Below is a small trained network, with its code and all its weights. Each question gives an input and a class and asks what happens when units are switched off, that is, made to give their printed mean instead of their output.

import numpy as np


def w(rows, s, z=0):
    codes = np.array(rows[::2]) - 128.0
    scale = np.full(codes.shape[1], s)
    scale[-1] = z or s
    return codes * scale


def f(y):
    return y / 2 * (1 + np.tanh(0.7978845608 * (y + 0.044715 * y**3)))


def log_softmax(a):
    a = a - a.max(-1, keepdims=True)
    return a - np.log(np.exp(a).sum(-1, keepdims=True))


def net(x, mask):
    res = np.array(x, float).reshape(1, 3) / 4 @ E
    y = f(res @ A[0][:, :-1].T + A[0][:, -1])
    res = res + np.where(mask, y, B[0][:, -1]) @ B[0][:, :-1]
    return log_softmax(res[-1] @ U[:, :-1].T + U[:, -1])


A, B = {}, {}
E = w([
[102,180,134,81,220,122,192,56,210,107],'x0',
[147,112,199,103,147,67,213,94,95,211],'x1',
[65,131,106,160,105,54,3,65,140,208],'x2',
],0.013)
A[0] = w([
[120,136,95,101,127,167,141,159,135,92,71],'neuron 0',
[140,102,138,133,147,153,194,213,119,102,196],'neuron 1',
[99,110,147,133,138,53,70,104,141,250,123],'neuron 2',
[117,114,77,158,117,77,31,116,127,164,253],'neuron 3',
[174,117,135,128,110,169,147,201,110,75,155],'neuron 4',
[94,91,158,55,145,107,146,83,132,189,205],'neuron 5',
[157,102,138,103,79,195,179,169,73,91,52],'neuron 6',
[104,116,143,116,76,28,90,81,109,223,246],'neuron 7',
[134,117,162,143,170,85,125,54,133,178,187],'neuron 8',
[118,166,122,77,175,199,165,88,160,106,196],'neuron 9',
[161,62,142,152,65,162,89,190,74,107,216],'neuron 10',
[187,141,172,138,125,127,120,188,145,153,8],'neuron 11',
[148,155,192,62,158,98,209,106,138,84,153],'neuron 12',
],0.012,0.0031)
B[0] = w([
[119,91,183,108,112,162,78,138,190,89,170],'neuron 0',
[212,109,188,119,141,157,225,169,196,149,209],'neuron 1',
[79,107,209,213,56,77,228,34,85,83,241],'neuron 2',
[51,185,75,209,43,100,158,128,107,84,234],'neuron 3',
[204,61,132,151,60,186,118,179,150,157,209],'neuron 4',
[85,178,125,75,156,93,104,131,35,114,197],'neuron 5',
[194,121,180,140,65,164,135,159,232,109,203],'neuron 6',
[77,126,199,134,106,1,194,112,134,117,252],'neuron 7',
[93,232,178,134,142,106,129,88,116,130,199],'neuron 8',
[147,97,64,94,215,207,66,78,128,98,216],'neuron 9',
[151,175,116,134,19,57,28,207,82,179,236],'neuron 10',
[141,116,182,151,76,93,147,105,111,167,141],'neuron 11',
[131,129,39,64,216,180,211,217,23,185,228],'neuron 12',
],0.009,0.02)
U = w([
[121,65,128,94,239,176,68,41,210,51,105],'0',
[91,144,45,153,117,119,86,179,78,118,5],'1',
[156,34,125,88,211,196,222,139,154,98,62],'2',
[46,144,196,161,104,34,156,55,126,97,204],'3',
[31,175,88,159,132,202,43,59,233,76,105],'4',
[91,205,129,51,254,150,182,111,100,160,46],'5',
[172,92,210,124,90,165,142,197,169,136,206],'6',
],0.0096,0.0034)

Each question gives the input, the list of numbers given to net, and the class t.
The units are the neurons (one row each of A and B). Each row of codes is followed by its name. A weight is (code - 128) times the scale printed after its matrix; where a second scale follows, it is the last column's (A, B and U).
mask holds one flag per neuron, in row order. A switched-off neuron (its flag False) gives its mean, the last column of its row in B, instead of its output. The means were averaged over made-up inputs and are rounded, as every weight is.
A unit's drop is (log p(t) with every unit on - log p(t) with that unit switched off) / (log p(t) with every unit on - log p(t) with every unit switched off).
The circuit of an input: a set's keep is (log p(t) with only the set's units on - log p(t) with every unit switched off) / (log p(t) with every unit on - log p(t) with every unit switched off). Starting from the 12 units with the biggest drops (on a tie, the unit counted first), units are removed one at a time, each time the one whose removal leaves the highest keep (on an exact tie, the one counted first), for as long as the keep stays at least 0.8.
units of the circuit, in order: the units of the circuit, biggest drop first
unit that matters most: the unit with the biggest drop
top k neurons: the k neurons with the biggest drops, biggest first
drop of u: that unit's drop, to one decimal
input [-1,-2,0], class 1: unit that matters most -> neuron 2
input [0,0,-5], class 2: units of the circuit, in order -> neuron 10; neuron 12
input [0,-2,0], class 4: units of the circuit, in order -> neuron 12; neuron 7; neuron 2
input [0,-6,0], class 4: units of the circuit, in order -> neuron 12; neuron 7
input [8,1,4], class 5: units of the circuit, in order -> neuron 12; neuron 9
input [-2,3,-1], class 6: top 3 neurons -> neuron 2; neuron 3; neuron 7
input [-1,-2,1], class 1: top 3 neurons -> neuron 2; neuron 7; neuron 8
input [4,-8,-1], class 0: top 2 neurons -> neuron 3; neuron 10
input [2,-3,2], class 4: top 3 neurons -> neuron 7; neuron 2; neuron 12
input [8,4,-7], class 2: top 2 neurons -> neuron 1; neuron 10
input [5,-3,-2], class 2: top 2 neurons -> neuron 12; neuron 8
input [1,-5,-1], class 0: top 2 neurons -> neuron 3; neuron 10
input [-4,-5,0], class 1: top 2 neurons -> neuron 1; neuron 10
input [6,-8,7], class 4: units of the circuit, in order -> neuron 7
input [7,7,2], class 5: drop of neuron 12 -> 0.5
input [-1,-7,3], class 1: drop of neuron 7 -> 0.4
input [7,5,-5], class 5: drop of neuron 11 -> 0.0
